Here is a tiny trained network, its code and every weight. The questions are about switching its units off for an input and a class, where a switched-off unit gives its printed mean instead of its output.

import numpy as np


def w(rows, s, z=0):
    codes = np.array(rows[::2]) - 128.0
    scale = np.full(codes.shape[1], s)
    scale[-1] = z or s
    return codes * scale


def f(y):
    return y / 2 * (1 + np.tanh(0.7978845608 * (y + 0.044715 * y**3)))


def log_softmax(a):
    a = a - a.max(-1, keepdims=True)
    return a - np.log(np.exp(a).sum(-1, keepdims=True))


def net(x, mask):
    res = np.array(x, float).reshape(1, 8) / 4 @ E
    y = f(res @ A[0][:, :-1].T + A[0][:, -1])
    res = res + np.where(mask, y, B[0][:, -1]) @ B[0][:, :-1]
    return log_softmax(res[-1] @ U[:, :-1].T + U[:, -1])


A, B = {}, {}
E = w([
[96,219,166,141,79,140,55,102,194,203],'x0',
[136,123,100,131,102,198,28,201,155,16],'x1',
[125,130,129,125,125,132,130,124,124,126],'x2',
[79,145,139,166,68,61,164,154,176,43],'x3',
[235,138,82,171,78,145,166,132,158,128],'x4',
[145,65,171,144,94,128,107,71,129,147],'x5',
[86,131,112,254,154,151,105,156,90,131],'x6',
[101,99,176,116,103,174,167,181,139,186],'x7',
],0.008)
A[0] = w([
[133,138,131,94,103,140,101,113,179,136,69],'N1',
[116,139,103,117,73,218,75,172,142,115,96],'N2',
[129,149,84,156,176,80,170,23,100,142,107],'N3',
[103,163,139,140,122,111,196,109,113,182,106],'N4',
[100,158,111,153,121,66,150,128,178,75,103],'N5',
[126,81,151,118,153,174,130,164,154,84,117],'N6',
[152,63,102,103,128,175,188,102,36,67,99],'N7',
[55,95,174,88,172,111,81,107,113,103,113],'N8',
[147,74,177,102,145,237,152,209,132,211,113],'N9',
[96,147,110,198,127,142,88,121,80,147,83],'N10',
[114,110,123,232,163,177,148,129,147,138,99],'N11',
[173,44,167,158,115,121,76,65,127,137,138],'N12',
[146,134,91,85,179,157,167,153,120,146,79],'N13',
[178,120,146,120,177,154,84,170,149,194,160],'N14',
[143,96,134,112,86,178,80,174,116,91,78],'N15',
[155,220,113,123,141,72,53,66,128,128,135],'N16',
[139,122,133,28,124,119,138,117,187,125,97],'N17',
[148,107,138,15,108,101,135,87,137,99,122],'N18',
[115,176,125,121,98,126,80,116,169,177,70],'N19',
[172,140,147,148,102,114,199,172,122,182,174],'N20',
[109,1,203,154,42,139,86,82,141,131,200],'N21',
[170,192,67,100,209,155,66,43,36,128,125],'N22',
[192,135,78,159,111,83,141,124,181,117,118],'N23',
[165,163,84,131,190,86,68,61,123,58,136],'N24',
[116,40,111,110,143,110,175,187,129,125,111],'N25',
[111,174,169,133,86,192,126,135,179,178,125],'N26',
[87,183,133,95,144,206,205,220,160,150,192],'N27',
[55,113,157,95,173,93,74,121,130,128,103],'N28',
[120,119,113,74,107,136,146,170,163,149,254],'N29',
[245,140,116,176,64,199,166,107,161,131,145],'N30',
[138,222,54,96,182,96,128,197,98,154,154],'N31',
[120,136,130,133,152,105,180,109,102,201,99],'N32',
[85,106,224,158,80,104,183,161,177,73,116],'N33',
[137,110,132,106,140,172,80,164,146,77,79],'N34',
[101,133,133,141,73,78,168,126,125,117,93],'N35',
[115,180,136,129,147,115,199,78,87,130,92],'N36',
[78,100,122,232,162,130,126,129,85,142,105],'N37',
[164,82,191,144,103,103,103,108,117,117,97],'N38',
[170,100,104,125,175,109,152,142,101,83,133],'N39',
[110,83,149,126,174,136,158,111,119,75,90],'N40',
],0.0085,0.007)
B[0] = w([
[185,121,153,151,120,144,165,135,146,174,137],'N1',
[173,91,131,75,187,111,81,121,184,160,192],'N2',
[133,97,137,82,146,127,55,148,133,116,201],'N3',
[199,85,131,83,152,109,83,108,183,131,186],'N4',
[126,88,82,154,81,193,163,82,141,112,174],'N5',
[155,106,129,122,160,114,101,111,150,173,163],'N6',
[99,156,176,204,105,153,149,194,229,187,208],'N7',
[102,217,29,53,190,118,150,157,99,191,188],'N8',
[99,75,78,120,2,84,107,102,56,117,223],'N9',
[203,125,177,114,106,151,169,166,97,135,162],'N10',
[184,150,188,100,97,127,143,143,51,106,179],'N11',
[120,151,115,156,142,130,194,90,163,57,191],'N12',
[162,144,113,143,102,131,171,94,161,141,151],'N13',
[97,130,86,150,88,178,141,133,164,99,196],'N14',
[198,126,115,45,131,96,92,82,197,151,168],'N15',
[68,86,187,185,114,105,136,190,143,148,203],'N16',
[207,173,169,141,100,157,129,136,52,89,169],'N17',
[203,139,168,163,107,181,120,180,54,84,196],'N18',
[150,135,139,183,101,142,185,178,193,185,168],'N19',
[107,127,112,84,178,128,79,142,138,130,208],'N20',
[69,132,150,165,221,121,139,111,134,34,254],'N21',
[94,98,55,155,39,149,140,124,118,78,218],'N22',
[104,145,95,96,136,134,129,134,76,160,170],'N23',
[96,56,191,101,130,50,48,129,70,145,200],'N24',
[114,149,167,177,107,97,101,166,181,187,185],'N25',
[115,103,161,189,106,93,147,196,183,178,197],'N26',
[77,117,178,160,189,75,139,76,96,68,222],'N27',
[104,185,59,115,178,125,167,138,96,216,178],'N28',
[96,107,149,171,170,162,78,180,66,70,225],'N29',
[53,208,77,72,201,111,161,124,57,191,230],'N30',
[108,160,143,162,177,161,197,66,154,55,195],'N31',
[182,127,108,78,153,136,63,132,210,123,193],'N32',
[118,82,35,125,21,178,97,127,106,139,208],'N33',
[202,105,118,59,140,140,107,73,207,155,164],'N34',
[148,110,89,111,77,137,123,86,152,141,153],'N35',
[144,99,142,106,148,125,92,81,175,149,166],'N36',
[205,163,186,120,103,168,119,168,61,70,196],'N37',
[146,143,137,135,143,132,149,75,147,123,143],'N38',
[73,130,156,164,123,117,134,156,176,172,186],'N39',
[115,151,126,156,118,145,161,148,155,183,153],'N40',
],0.013,0.0078)
U = w([
[138,168,192,200,106,128,161,201,192,219,82],'0',
[222,124,139,64,162,133,66,112,175,160,66],'1',
[119,245,72,89,169,139,158,161,62,202,111],'2',
[254,204,209,132,95,206,146,173,48,103,87],'3',
[93,93,148,150,107,79,92,148,89,119,212],'4',
[123,104,41,147,15,199,133,105,119,122,93],'5',
[113,149,152,158,169,145,106,165,117,105,253],'6',
[119,172,170,182,196,132,177,80,153,58,120],'7',
],0.0085,0.006)

Each question gives the input, the list of numbers given to net, and the class t.
The units are the neurons (one row each of A and B). Each row of codes is followed by its name. A weight is (code - 128) times the scale printed after its matrix; where a second scale follows, it is the last column's (A, B and U).
mask holds one flag per neuron, in row order. A switched-off neuron (its flag False) gives its mean, the last column of its row in B, instead of its output. The means were averaged over made-up inputs and are rounded, as every weight is.
A unit's drop is (log p(t) with every unit on - log p(t) with that unit switched off) / (log p(t) with every unit on - log p(t) with every unit switched off).
The circuit of an input: a set's keep is (log p(t) with only the set's units on - log p(t) with every unit switched off) / (log p(t) with every unit on - log p(t) with every unit switched off). Starting from the 12 units with the biggest drops (on a tie, the unit counted first), units are removed one at a time, each time the one whose removal leaves the highest keep (on an exact tie, the one counted first), for as long as the keep stays at least 0.8.
units of the circuit, in order: the units of the circuit, biggest drop first
most important unit: the unit with the biggest drop
k most important neurons: the k neurons with the biggest drops, biggest first
drop when u is switched off: that unit's drop, to one decimal
input [-6,4,-7,-8,-4,-8,-6,-6], class 5: units of the circuit, in order => N22
input [4,-3,-1,-3,-4,-6,-2,-3], class 7: 4 most important neurons => N31, N9, N33, N30
input [-1,7,3,7,-3,-1,1,3], class 1: units of the circuit, in order => N15, N34
input [0,2,-1,2,-5,-2,6,1], class 3: units of the circuit, in order => N37, N10
input [-3,1,6,-7,2,2,-5,1], class 5: units of the circuit, in order => N9, N22
input [0,2,2,-6,4,7,4,5], class 7: 3 most important neurons => N21, N12, N33
input [0,-2,0,-6,0,-6,3,2], class 5: 3 most important neurons => N9, N21, N22
input [5,8,-6,8,1,-5,-2,-5], class 1: 2 most important neurons => N2, N34
input [1,7,3,-7,5,7,4,8], class 4: 4 most important neurons => N9, N21, N32, N26
input [-6,0,4,8,4,5,-1,-1], class 5: 2 most important neurons => N33, N5
input [-4,-5,-1,6,4,-3,2,8], class 4: units of the circuit, in order => N27, N14, N33
input [-8,-7,8,5,8,-7,-7,-1], class 0: 2 most important neurons => N7, N39
input [6,-1,2,0,1,1,3,7], class 4: units of the circuit, in order => N9, N27
input [2,4,-7,-3,-5,2,-7,-4], class 3: most important unit => N18
input [4,-6,2,-4,0,1,5,5], class 1: units of the circuit, in order => N32, N4
input [-3,2,5,-5,8,8,8,-5], class 2: 3 most important neurons => N30, N18, N23
input [-8,4,-3,-8,-3,-8,7,-7], class 0: units of the circuit, in order => N7, N39
input [-1,8,7,8,-6,-5,8,-7], class 1: units of the circuit, in order => N34, N2, N15
input [-6,3,-3,-6,-5,2,-2,1], class 0: 4 most important neurons => N7, N33, N25, N39
input [-4,-3,0,-5,-8,-2,-1,6], class 2: most important unit => N8
input [-4,-4,-3,4,-5,-5,-7,5], class 3: 2 most important neurons => N18, N17
input [0,-8,7,-1,-4,7,-7,1], class 1: 2 most important neurons => N32, N4
input [0,5,-4,-3,-8,2,-1,-3], class 2: 2 most important neurons => N8, N28
input [6,-8,-5,1,-8,-4,-6,1], class 1: 3 most important neurons => N4, N32, N30
input [6,3,1,-1,4,0,-2,-5], class 0: 2 most important neurons => N16, N19
input [6,8,6,5,1,0,-2,-2], class 1: drop when N2 is switched off => 0.2
input [2,-1,7,-8,-5,-3,-7,4], class 5: most important unit => N9
input [-5,-6,-5,1,3,6,-3,5], class 1: drop when N10 is switched off => -0.1
